Rows are numbered. After the first five, each row is followed by the numbers of the four nearest rows among all rows above it, by straight-line distance, nearest first.
(in the rows, 128 means zero)
0: 133, 132, 125, 133, 121, 142, 124, 146, 108, 126, 122, 153, 122, 118, 143, 125, 169, 121, 141, 121, 133, 125, 131, 148, 119, 110, 157, 134, 126, 127, 123, 86, 114, 122, 137, 155, 125, 129, 125, 140, 139, 127
1: 125, 139, 127, 135, 125, 134, 129, 139, 114, 128, 117, 140, 127, 126, 130, 129, 148, 127, 157, 125, 130, 117, 132, 140, 122, 119, 133, 135, 129, 119, 127, 113, 113, 131, 134, 138, 139, 136, 123, 134, 136, 134
2: 116, 137, 120, 122, 126, 131, 126, 133, 116, 134, 123, 127, 122, 118, 121, 132, 136, 133, 147, 122, 121, 119, 145, 141, 102, 102, 123, 132, 129, 127, 138, 120, 126, 134, 132, 132, 119, 150, 128, 134, 145, 132
3: 133, 142, 110, 140, 138, 135, 130, 147, 113, 127, 118, 125, 136, 118, 140, 127, 159, 144, 153, 121, 129, 131, 132, 159, 122, 106, 157, 132, 128, 111, 136, 102, 119, 121, 135, 163, 151, 122, 125, 145, 135, 127
4: 123, 134, 130, 149, 130, 144, 134, 144, 99, 131, 110, 171, 136, 121, 127, 136, 173, 128, 204, 123, 126, 123, 140, 161, 121, 120, 172, 139, 124, 123, 134, 81, 109, 119, 151, 150, 138, 129, 122, 141, 157, 134
5: 139, 128, 107, 144, 134, 141, 130, 137, 98, 144, 115, 165, 134, 120, 128, 140, 171, 121, 190, 115, 115, 121, 142, 161, 143, 123, 188, 113, 125, 112, 128, 101, 114, 115, 155, 135, 157, 125, 124, 132, 149, 136 | 4 3 0 1
6: 123, 135, 117, 126, 131, 137, 132, 131, 115, 136, 125, 149, 121, 127, 134, 124, 181, 128, 144, 112, 128, 131, 122, 164, 117, 109, 147, 128, 109, 110, 126, 119, 114, 115, 129, 151, 138, 134, 126, 147, 135, 131 | 0 3 1 2
7: 121, 132, 107, 133, 128, 128, 139, 132, 120, 133, 127, 141, 123, 116, 122, 126, 167, 121, 141, 120, 119, 131, 123, 150, 126, 122, 137, 124, 114, 115, 136, 126, 127, 127, 126, 141, 140, 132, 131, 142, 132, 139 | 6 1 3 2
8: 122, 127, 128, 140, 141, 138, 134, 140, 107, 110, 119, 160, 130, 135, 160, 124, 198, 132, 156, 115, 129, 125, 123, 155, 135, 116, 161, 127, 114, 115, 118, 87, 119, 111, 137, 157, 154, 122, 121, 129, 136, 121 | 0 6 3 4
9: 129, 145, 98, 116, 146, 126, 132, 139, 111, 131, 125, 144, 127, 123, 138, 111, 188, 135, 128, 119, 130, 132, 123, 175, 80, 90, 143, 138, 106, 110, 150, 117, 100, 118, 123, 175, 144, 130, 136, 152, 151, 137 | 6 3 7 0
10: 136, 127, 162, 167, 130, 142, 138, 150, 107, 138, 122, 160, 124, 123, 122, 136, 166, 116, 218, 111, 122, 119, 126, 147, 138, 128, 149, 130, 138, 109, 124, 97, 108, 136, 145, 148, 134, 136, 118, 132, 143, 140 | 4 5 1 0
11: 122, 129, 126, 150, 133, 134, 130, 148, 99, 138, 123, 168, 139, 117, 133, 133, 184, 129, 213, 116, 120, 136, 143, 159, 142, 122, 169, 127, 121, 121, 129, 96, 123, 121, 152, 140, 146, 124, 118, 129, 142, 134 | 4 5 10 8
12: 127, 131, 123, 145, 127, 133, 129, 134, 114, 138, 131, 138, 130, 115, 121, 128, 148, 131, 153, 125, 121, 120, 139, 140, 106, 121, 131, 128, 123, 125, 132, 121, 122, 126, 124, 139, 125, 136, 125, 141, 137, 127 | 1 2 7 6
13: 125, 131, 112, 149, 126, 134, 139, 151, 93, 137, 120, 158, 133, 121, 131, 134, 179, 125, 196, 117, 120, 127, 145, 161, 132, 123, 165, 128, 118, 120, 130, 90, 119, 123, 154, 155, 137, 133, 120, 144, 145, 141 | 11 4 5 10
14: 129, 133, 124, 138, 127, 136, 131, 143, 119, 131, 120, 148, 128, 126, 132, 119, 164, 126, 153, 115, 130, 129, 122, 143, 119, 109, 146, 138, 113, 122, 130, 115, 117, 125, 138, 157, 136, 138, 125, 137, 138, 136 | 1 6 0 7
15: 133, 134, 125, 150, 128, 145, 123, 156, 91, 142, 114, 162, 132, 113, 116, 143, 151, 123, 190, 122, 111, 119, 145, 152, 107, 114, 168, 136, 129, 125, 135, 84, 110, 129, 150, 146, 126, 140, 117, 137, 143, 131 | 4 13 11 5
16: 136, 136, 144, 156, 130, 143, 129, 153, 105, 142, 115, 157, 128, 121, 101, 125, 142, 120, 200, 121, 116, 119, 136, 160, 116, 102, 134, 137, 144, 115, 124, 97, 99, 133, 150, 150, 127, 136, 131, 141, 142, 137 | 15 10 4 1
17: 136, 144, 145, 161, 137, 140, 128, 148, 110, 133, 116, 160, 133, 117, 112, 136, 157, 115, 191, 117, 111, 119, 125, 158, 137, 117, 155, 129, 135, 119, 122, 94, 108, 126, 151, 144, 146, 126, 129, 137, 143, 149 | 10 16 4 15
18: 127, 138, 103, 146, 130, 140, 128, 147, 108, 142, 107, 168, 132, 110, 126, 138, 185, 123, 177, 116, 117, 125, 140, 171, 117, 110, 175, 120, 116, 114, 139, 79, 111, 116, 147, 158, 144, 122, 122, 151, 144, 142 | 13 4 5 15
19: 125, 129, 139, 130, 135, 137, 129, 136, 118, 131, 121, 152, 127, 135, 126, 119, 184, 119, 154, 112, 132, 116, 121, 149, 138, 119, 137, 126, 123, 118, 128, 114, 112, 129, 133, 141, 144, 130, 116, 130, 138, 140 | 14 1 6 7
20: 138, 133, 136, 165, 134, 141, 130, 144, 119, 138, 116, 154, 133, 123, 113, 136, 163, 111, 191, 118, 124, 130, 131, 163, 145, 129, 157, 122, 136, 121, 124, 104, 114, 130, 147, 143, 153, 121, 134, 135, 136, 147 | 17 10 11 5
21: 119, 126, 122, 133, 142, 136, 129, 133, 124, 125, 121, 140, 131, 127, 123, 125, 166, 124, 151, 114, 128, 117, 113, 145, 127, 119, 142, 129, 115, 114, 125, 119, 114, 122, 128, 154, 150, 125, 133, 132, 150, 132 | 14 19 7 6
22: 123, 125, 115, 131, 139, 130, 133, 130, 123, 129, 129, 134, 138, 138, 126, 124, 146, 126, 151, 122, 129, 124, 121, 139, 123, 113, 130, 127, 123, 112, 127, 119, 115, 117, 132, 145, 136, 127, 121, 135, 131, 136 | 1 21 14 7
23: 123, 135, 129, 149, 119, 135, 126, 150, 95, 132, 121, 157, 131, 111, 125, 129, 164, 132, 205, 116, 118, 118, 143, 164, 112, 107, 168, 132, 126, 124, 130, 87, 109, 122, 159, 147, 130, 137, 128, 149, 143, 131 | 4 15 13 11
24: 137, 137, 151, 168, 139, 129, 129, 146, 109, 136, 117, 158, 126, 128, 108, 131, 163, 110, 209, 118, 116, 117, 133, 161, 139, 122, 159, 134, 137, 120, 126, 98, 105, 127, 143, 152, 142, 133, 128, 139, 138, 140 | 17 10 20 16
25: 134, 128, 173, 170, 122, 134, 137, 136, 106, 140, 116, 161, 133, 127, 121, 135, 147, 112, 207, 113, 122, 125, 127, 149, 145, 131, 143, 137, 148, 122, 122, 92, 111, 134, 154, 133, 128, 128, 123, 128, 133, 138 | 10 24 17 20
26: 121, 130, 116, 129, 129, 134, 127, 139, 112, 137, 126, 138, 125, 126, 133, 117, 157, 120, 141, 134, 118, 124, 136, 143, 111, 116, 138, 143, 127, 124, 123, 110, 111, 128, 135, 149, 133, 136, 126, 140, 140, 129 | 1 14 12 22
27: 126, 128, 143, 135, 130, 123, 131, 140, 119, 134, 121, 139, 128, 135, 119, 130, 165, 121, 157, 123, 122, 119, 133, 136, 99, 117, 126, 145, 128, 109, 126, 111, 111, 127, 128, 146, 121, 152, 122, 137, 141, 123 | 1 12 26 14
28: 137, 124, 120, 122, 131, 129, 130, 138, 119, 132, 121, 132, 131, 118, 131, 133, 127, 134, 145, 121, 122, 128, 132, 149, 106, 124, 134, 132, 128, 127, 132, 125, 128, 132, 138, 130, 129, 138, 130, 142, 131, 136 | 12 2 1 22
29: 136, 139, 156, 145, 131, 150, 134, 149, 108, 141, 112, 145, 127, 120, 117, 129, 161, 111, 203, 119, 125, 120, 137, 151, 116, 102, 144, 133, 136, 118, 127, 93, 103, 136, 149, 148, 133, 133, 132, 142, 138, 149 | 16 17 24 10
30: 142, 135, 148, 162, 143, 144, 127, 144, 116, 138, 113, 165, 133, 133, 138, 145, 199, 108, 190, 109, 126, 126, 118, 173, 137, 119, 161, 127, 119, 113, 118, 86, 107, 128, 147, 145, 161, 124, 131, 137, 147, 149 | 20 17 24 11
31: 127, 130, 111, 135, 123, 136, 125, 140, 106, 126, 119, 133, 133, 100, 136, 136, 117, 135, 152, 131, 130, 130, 144, 147, 120, 116, 147, 122, 134, 134, 123, 112, 138, 130, 139, 141, 134, 131, 136, 141, 130, 135 | 28 12 1 2
32: 125, 134, 132, 155, 135, 137, 130, 148, 95, 129, 115, 163, 125, 118, 124, 134, 173, 121, 198, 123, 131, 118, 147, 154, 118, 116, 160, 134, 130, 118, 135, 82, 115, 132, 154, 149, 142, 135, 121, 135, 141, 135 | 4 23 13 15
33: 122, 135, 125, 146, 132, 147, 138, 150, 100, 138, 115, 166, 128, 118, 130, 139, 174, 122, 208, 117, 112, 122, 143, 160, 133, 112, 168, 131, 124, 120, 126, 92, 115, 120, 147, 158, 138, 130, 122, 145, 148, 134 | 13 4 11 32
34: 133, 139, 110, 154, 135, 139, 135, 150, 104, 141, 119, 166, 127, 114, 129, 137, 178, 128, 182, 117, 123, 123, 141, 172, 126, 101, 173, 132, 125, 115, 131, 93, 110, 121, 151, 160, 151, 125, 133, 148, 151, 131 | 18 33 13 4
35: 131, 133, 108, 151, 128, 129, 129, 149, 102, 133, 115, 152, 132, 106, 121, 143, 163, 131, 199, 110, 117, 123, 140, 163, 118, 121, 167, 122, 126, 120, 129, 98, 119, 127, 142, 146, 145, 130, 131, 143, 144, 140 | 13 23 33 34
36: 127, 129, 132, 133, 122, 130, 138, 150, 105, 124, 123, 139, 135, 131, 128, 132, 176, 129, 162, 117, 129, 117, 130, 153, 112, 112, 146, 141, 120, 121, 135, 76, 119, 132, 140, 151, 124, 142, 116, 132, 126, 114 | 0 14 27 1
37: 135, 130, 142, 157, 125, 146, 127, 147, 103, 145, 113, 155, 132, 113, 109, 135, 138, 120, 199, 125, 113, 124, 138, 158, 138, 117, 161, 126, 140, 122, 137, 103, 115, 139, 151, 144, 142, 127, 135, 144, 138, 147 | 17 20 24 16
38: 142, 136, 156, 157, 137, 146, 132, 145, 110, 130, 102, 146, 134, 125, 128, 136, 155, 112, 200, 120, 120, 124, 138, 138, 128, 115, 152, 133, 139, 114, 133, 93, 105, 137, 152, 146, 130, 129, 127, 135, 135, 147 | 29 17 10 24
39: 135, 129, 148, 162, 137, 140, 127, 139, 117, 140, 111, 157, 120, 127, 122, 141, 164, 106, 196, 111, 117, 125, 126, 163, 148, 121, 161, 125, 134, 117, 124, 89, 104, 130, 153, 138, 150, 124, 137, 141, 131, 146 | 20 17 24 30
40: 125, 132, 104, 147, 126, 133, 130, 154, 103, 142, 121, 155, 130, 104, 122, 139, 164, 123, 195, 111, 121, 120, 148, 172, 130, 109, 173, 125, 118, 121, 131, 94, 119, 122, 154, 146, 142, 131, 124, 146, 148, 134 | 35 13 34 33
41: 129, 141, 128, 140, 130, 134, 127, 137, 109, 117, 116, 153, 133, 119, 136, 130, 169, 121, 146, 123, 131, 125, 138, 145, 130, 118, 149, 130, 127, 116, 130, 97, 121, 121, 143, 153, 134, 121, 123, 133, 134, 131 | 0 14 1 19
42: 136, 137, 144, 159, 132, 139, 131, 140, 105, 142, 113, 149, 128, 116, 118, 127, 168, 111, 188, 111, 121, 129, 134, 165, 133, 117, 155, 128, 123, 112, 132, 99, 107, 136, 145, 145, 149, 125, 140, 146, 141, 151 | 20 17 39 24
43: 131, 135, 153, 156, 133, 146, 142, 147, 107, 141, 108, 156, 128, 121, 120, 128, 162, 123, 199, 112, 115, 116, 127, 161, 131, 118, 155, 132, 139, 109, 125, 104, 110, 134, 143, 148, 139, 137, 132, 143, 139, 158 | 17 42 29 24
44: 125, 129, 125, 158, 128, 136, 129, 141, 104, 132, 116, 174, 126, 121, 134, 131, 175, 122, 204, 115, 122, 117, 139, 169, 137, 117, 169, 119, 124, 114, 121, 94, 106, 128, 146, 153, 143, 120, 123, 132, 148, 129 | 33 11 4 13
45: 123, 142, 92, 124, 137, 127, 127, 137, 123, 128, 123, 150, 130, 118, 136, 124, 170, 131, 129, 120, 124, 135, 128, 158, 108, 101, 152, 130, 108, 114, 139, 129, 112, 124, 132, 160, 146, 131, 122, 152, 139, 135 | 6 7 9 14
46: 129, 130, 141, 145, 128, 134, 136, 144, 104, 125, 118, 152, 123, 118, 140, 135, 179, 121, 163, 115, 128, 120, 137, 153, 124, 112, 148, 142, 122, 120, 126, 86, 116, 130, 144, 139, 131, 136, 108, 136, 126, 123 | 36 41 0 32
47: 124, 142, 124, 133, 125, 130, 130, 149, 110, 116, 129, 145, 128, 118, 143, 135, 171, 129, 150, 122, 121, 119, 131, 144, 116, 114, 160, 128, 118, 110, 131, 93, 109, 122, 141, 154, 143, 124, 125, 138, 138, 124 | 41 0 3 14
48: 122, 121, 143, 145, 133, 137, 135, 132, 110, 129, 121, 150, 136, 125, 138, 134, 169, 114, 173, 124, 129, 113, 132, 141, 146, 131, 146, 135, 122, 125, 118, 84, 119, 122, 144, 145, 137, 125, 118, 120, 135, 121 | 46 41 19 36
49: 130, 134, 123, 151, 134, 141, 143, 147, 99, 137, 115, 164, 125, 112, 132, 134, 177, 125, 206, 115, 123, 130, 147, 162, 125, 113, 172, 138, 126, 109, 120, 86, 122, 128, 147, 154, 133, 135, 122, 142, 155, 127 | 33 4 13 32
50: 140, 136, 136, 153, 139, 147, 123, 134, 115, 143, 108, 151, 131, 122, 114, 141, 144, 114, 183, 107, 117, 129, 134, 156, 147, 118, 160, 114, 129, 116, 135, 113, 118, 135, 144, 142, 151, 126, 133, 138, 138, 154 | 20 37 42 17
51: 145, 132, 147, 160, 139, 143, 134, 140, 109, 138, 115, 162, 128, 125, 124, 138, 162, 109, 194, 120, 121, 122, 124, 161, 129, 117, 162, 127, 130, 122, 131, 92, 109, 132, 153, 147, 143, 128, 134, 139, 137, 155 | 17 39 42 20
52: 116, 133, 117, 154, 129, 139, 133, 150, 93, 127, 108, 165, 131, 114, 133, 130, 190, 122, 195, 108, 120, 124, 140, 164, 129, 119, 174, 137, 110, 109, 119, 83, 109, 120, 145, 150, 139, 139, 118, 137, 148, 134 | 13 49 33 4
53: 130, 125, 137, 166, 133, 149, 133, 137, 109, 140, 110, 156, 132, 125, 131, 127, 166, 104, 182, 108, 116, 130, 123, 173, 155, 125, 171, 116, 128, 116, 118, 112, 118, 121, 149, 141, 161, 107, 136, 146, 142, 152 | 20 39 42 50
54: 124, 135, 126, 134, 132, 132, 130, 142, 102, 129, 117, 169, 133, 131, 146, 123, 186, 122, 146, 121, 122, 122, 136, 145, 131, 113, 151, 139, 121, 120, 126, 93, 117, 129, 142, 156, 125, 132, 126, 132, 145, 123 | 41 0 46 47
55: 138, 127, 125, 158, 145, 144, 121, 131, 124, 146, 110, 165, 123, 122, 130, 144, 165, 111, 167, 103, 118, 125, 114, 182, 171, 124, 173, 91, 121, 123, 130, 122, 121, 128, 158, 140, 174, 110, 134, 144, 140, 163 | 53 50 20 39
56: 127, 135, 124, 144, 124, 127, 131, 151, 106, 130, 122, 140, 134, 115, 139, 134, 180, 131, 166, 120, 132, 120, 136, 150, 111, 107, 159, 138, 121, 118, 130, 84, 113, 129, 134, 152, 116, 141, 124, 138, 142, 118 | 36 46 0 47
57: 138, 137, 141, 169, 136, 144, 133, 135, 118, 147, 109, 150, 132, 116, 124, 124, 154, 114, 190, 112, 112, 125, 133, 157, 125, 117, 159, 115, 127, 122, 124, 109, 117, 142, 142, 154, 152, 133, 135, 145, 140, 145 | 42 50 20 51
58: 117, 134, 127, 131, 124, 139, 129, 130, 114, 133, 128, 149, 132, 132, 134, 123, 181, 123, 151, 114, 128, 126, 135, 145, 106, 107, 133, 136, 121, 118, 129, 105, 115, 128, 129, 160, 142, 138, 129, 137, 141, 124 | 14 6 26 54
59: 132, 127, 153, 173, 125, 141, 134, 143, 108, 139, 120, 156, 131, 129, 110, 127, 158, 105, 209, 113, 122, 130, 132, 147, 133, 112, 138, 133, 149, 118, 120, 83, 102, 135, 152, 142, 135, 134, 127, 135, 144, 138 | 10 25 24 16
60: 138, 133, 128, 160, 145, 148, 123, 139, 117, 148, 105, 165, 136, 130, 122, 145, 170, 113, 190, 113, 117, 123, 129, 168, 147, 116, 158, 121, 132, 119, 134, 102, 113, 130, 149, 142, 155, 118, 143, 144, 138, 152 | 20 39 50 51
61: 144, 138, 153, 154, 128, 139, 136, 151, 102, 129, 111, 158, 142, 126, 121, 129, 172, 107, 187, 120, 108, 128, 131, 157, 106, 98, 140, 139, 132, 106, 132, 93, 87, 127, 147, 165, 131, 141, 131, 153, 143, 146 | 29 16 38 43
62: 128, 131, 132, 159, 126, 133, 131, 147, 89, 132, 113, 157, 133, 107, 120, 134, 157, 133, 198, 122, 113, 119, 148, 155, 116, 122, 176, 139, 135, 122, 124, 90, 116, 133, 151, 150, 134, 132, 122, 146, 144, 137 | 23 15 32 35
63: 125, 138, 107, 149, 137, 143, 126, 151, 98, 141, 114, 168, 125, 116, 134, 141, 179, 135, 175, 120, 125, 126, 139, 160, 111, 112, 181, 130, 113, 121, 133, 88, 107, 117, 147, 152, 144, 123, 122, 145, 145, 136 | 18 34 13 4
64: 128, 133, 101, 128, 130, 141, 130, 139, 104, 121, 117, 142, 124, 113, 142, 126, 148, 138, 141, 116, 125, 126, 145, 158, 126, 124, 159, 122, 120, 129, 138, 111, 122, 128, 145, 152, 148, 121, 130, 139, 141, 122 | 3 41 47 31
65: 118, 129, 122, 132, 125, 130, 127, 129, 119, 136, 128, 147, 123, 133, 124, 127, 147, 131, 156, 126, 116, 122, 128, 137, 116, 118, 137, 142, 126, 121, 118, 122, 116, 133, 132, 130, 125, 137, 124, 138, 141, 129 | 1 12 26 22
66: 119, 132, 137, 153, 132, 133, 129, 148, 94, 134, 115, 170, 132, 111, 134, 134, 180, 125, 199, 114, 119, 119, 144, 160, 124, 121, 172, 123, 119, 117, 133, 82, 115, 124, 140, 150, 148, 125, 117, 140, 151, 139 | 4 33 44 32
67: 130, 134, 126, 157, 118, 140, 129, 151, 94, 139, 120, 154, 135, 100, 119, 148, 142, 126, 204, 124, 120, 125, 159, 150, 110, 125, 159, 140, 132, 126, 136, 97, 112, 133, 148, 142, 127, 146, 122, 141, 153, 129 | 15 62 23 35
68: 139, 135, 140, 173, 133, 144, 133, 138, 111, 142, 105, 161, 123, 131, 120, 141, 166, 111, 189, 116, 117, 125, 127, 158, 145, 124, 159, 115, 135, 112, 125, 97, 118, 131, 148, 142, 151, 126, 131, 136, 137, 149 | 20 39 51 60
69: 129, 130, 137, 141, 127, 137, 127, 140, 104, 115, 122, 157, 126, 116, 135, 131, 181, 128, 157, 131, 133, 120, 136, 150, 129, 113, 150, 130, 127, 122, 119, 87, 115, 117, 134, 148, 130, 137, 122, 131, 137, 123 | 41 46 0 54
70: 143, 133, 138, 158, 136, 150, 139, 149, 116, 139, 114, 156, 129, 119, 128, 127, 176, 118, 185, 118, 118, 124, 130, 168, 126, 107, 161, 117, 121, 117, 131, 99, 108, 138, 146, 155, 155, 135, 134, 144, 140, 153 | 42 51 57 43
71: 132, 133, 127, 125, 135, 136, 129, 135, 115, 128, 118, 146, 128, 128, 125, 130, 163, 126, 151, 114, 125, 126, 119, 146, 124, 126, 135, 121, 122, 120, 128, 119, 119, 119, 137, 147, 138, 143, 122, 139, 137, 131 | 14 1 21 19
72: 121, 134, 114, 157, 134, 136, 130, 151, 100, 131, 114, 171, 130, 108, 127, 139, 164, 121, 193, 115, 129, 125, 144, 163, 141, 125, 180, 115, 133, 121, 128, 97, 119, 131, 154, 135, 139, 126, 124, 143, 139, 145 | 40 35 13 44
73: 123, 127, 114, 136, 133, 142, 132, 138, 109, 126, 121, 152, 131, 121, 144, 136, 172, 121, 154, 117, 131, 127, 136, 157, 131, 110, 155, 127, 119, 113, 121, 101, 117, 124, 139, 153, 142, 129, 126, 139, 143, 128 | 41 47 0 54
74: 128, 136, 106, 141, 130, 148, 126, 149, 107, 136, 115, 165, 136, 105, 126, 134, 153, 123, 185, 114, 119, 123, 140, 159, 130, 134, 172, 116, 125, 133, 128, 98, 115, 130, 149, 140, 143, 128, 126, 141, 147, 145 | 72 35 40 5
75: 124, 130, 122, 150, 130, 140, 128, 154, 102, 137, 112, 158, 132, 95, 112, 135, 138, 132, 203, 124, 117, 121, 161, 159, 101, 111, 158, 138, 128, 122, 132, 97, 108, 135, 147, 150, 121, 139, 126, 143, 136, 138 | 67 15 62 23
76: 132, 124, 128, 134, 124, 128, 130, 147, 107, 133, 116, 150, 127, 126, 140, 139, 154, 135, 148, 122, 133, 119, 139, 141, 127, 124, 143, 127, 125, 135, 130, 103, 128, 129, 142, 143, 138, 127, 119, 125, 135, 124 | 1 41 71 0
77: 133, 130, 114, 123, 142, 138, 135, 144, 112, 130, 122, 143, 137, 124, 145, 129, 171, 136, 140, 122, 122, 132, 131, 157, 127, 108, 157, 123, 115, 116, 129, 108, 112, 127, 138, 157, 144, 124, 131, 145, 135, 129 | 73 3 6 47
78: 139, 140, 148, 157, 128, 150, 128, 149, 111, 135, 115, 144, 141, 121, 122, 140, 154, 111, 184, 112, 120, 129, 141, 160, 113, 110, 154, 126, 134, 117, 134, 88, 101, 144, 148, 158, 143, 136, 136, 143, 139, 146 | 29 42 38 51
79: 132, 130, 146, 162, 136, 136, 129, 151, 109, 138, 111, 155, 135, 142, 119, 132, 156, 122, 197, 117, 115, 119, 127, 161, 140, 115, 152, 127, 134, 109, 126, 97, 109, 132, 142, 152, 141, 127, 132, 148, 138, 149 | 43 24 17 51
80: 129, 135, 136, 145, 120, 140, 122, 150, 94, 134, 120, 156, 121, 112, 113, 138, 137, 120, 208, 127, 114, 123, 159, 155, 111, 120, 151, 138, 137, 120, 132, 95, 123, 129, 159, 133, 121, 128, 127, 143, 136, 127 | 67 75 15 62
81: 125, 132, 111, 153, 134, 139, 127, 147, 104, 141, 115, 175, 123, 110, 133, 132, 184, 118, 194, 110, 113, 124, 136, 174, 122, 109, 178, 129, 115, 107, 132, 73, 112, 120, 148, 159, 153, 130, 121, 148, 147, 139 | 18 34 52 66
82: 124, 125, 122, 142, 134, 139, 140, 130, 119, 121, 126, 157, 141, 134, 128, 120, 183, 122, 151, 121, 123, 118, 121, 136, 119, 112, 137, 132, 109, 116, 131, 98, 118, 123, 128, 163, 141, 130, 122, 136, 134, 135 | 58 14 21 19
83: 144, 128, 147, 153, 131, 145, 130, 147, 108, 139, 109, 144, 139, 119, 123, 144, 153, 119, 198, 116, 116, 124, 132, 151, 117, 111, 149, 134, 130, 112, 135, 94, 108, 143, 151, 140, 143, 137, 135, 144, 138, 152 | 78 38 29 51
84: 138, 129, 161, 160, 129, 149, 134, 152, 106, 141, 109, 153, 140, 117, 115, 131, 163, 110, 212, 120, 124, 125, 139, 151, 111, 109, 148, 138, 146, 115, 133, 97, 105, 135, 146, 148, 132, 144, 129, 133, 140, 139 | 29 38 83 59
85: 128, 137, 134, 145, 123, 141, 134, 149, 101, 134, 112, 163, 130, 114, 118, 129, 169, 126, 209, 114, 128, 120, 147, 150, 115, 112, 162, 141, 116, 108, 137, 69, 103, 135, 146, 162, 119, 139, 125, 141, 148, 133 | 32 4 23 49
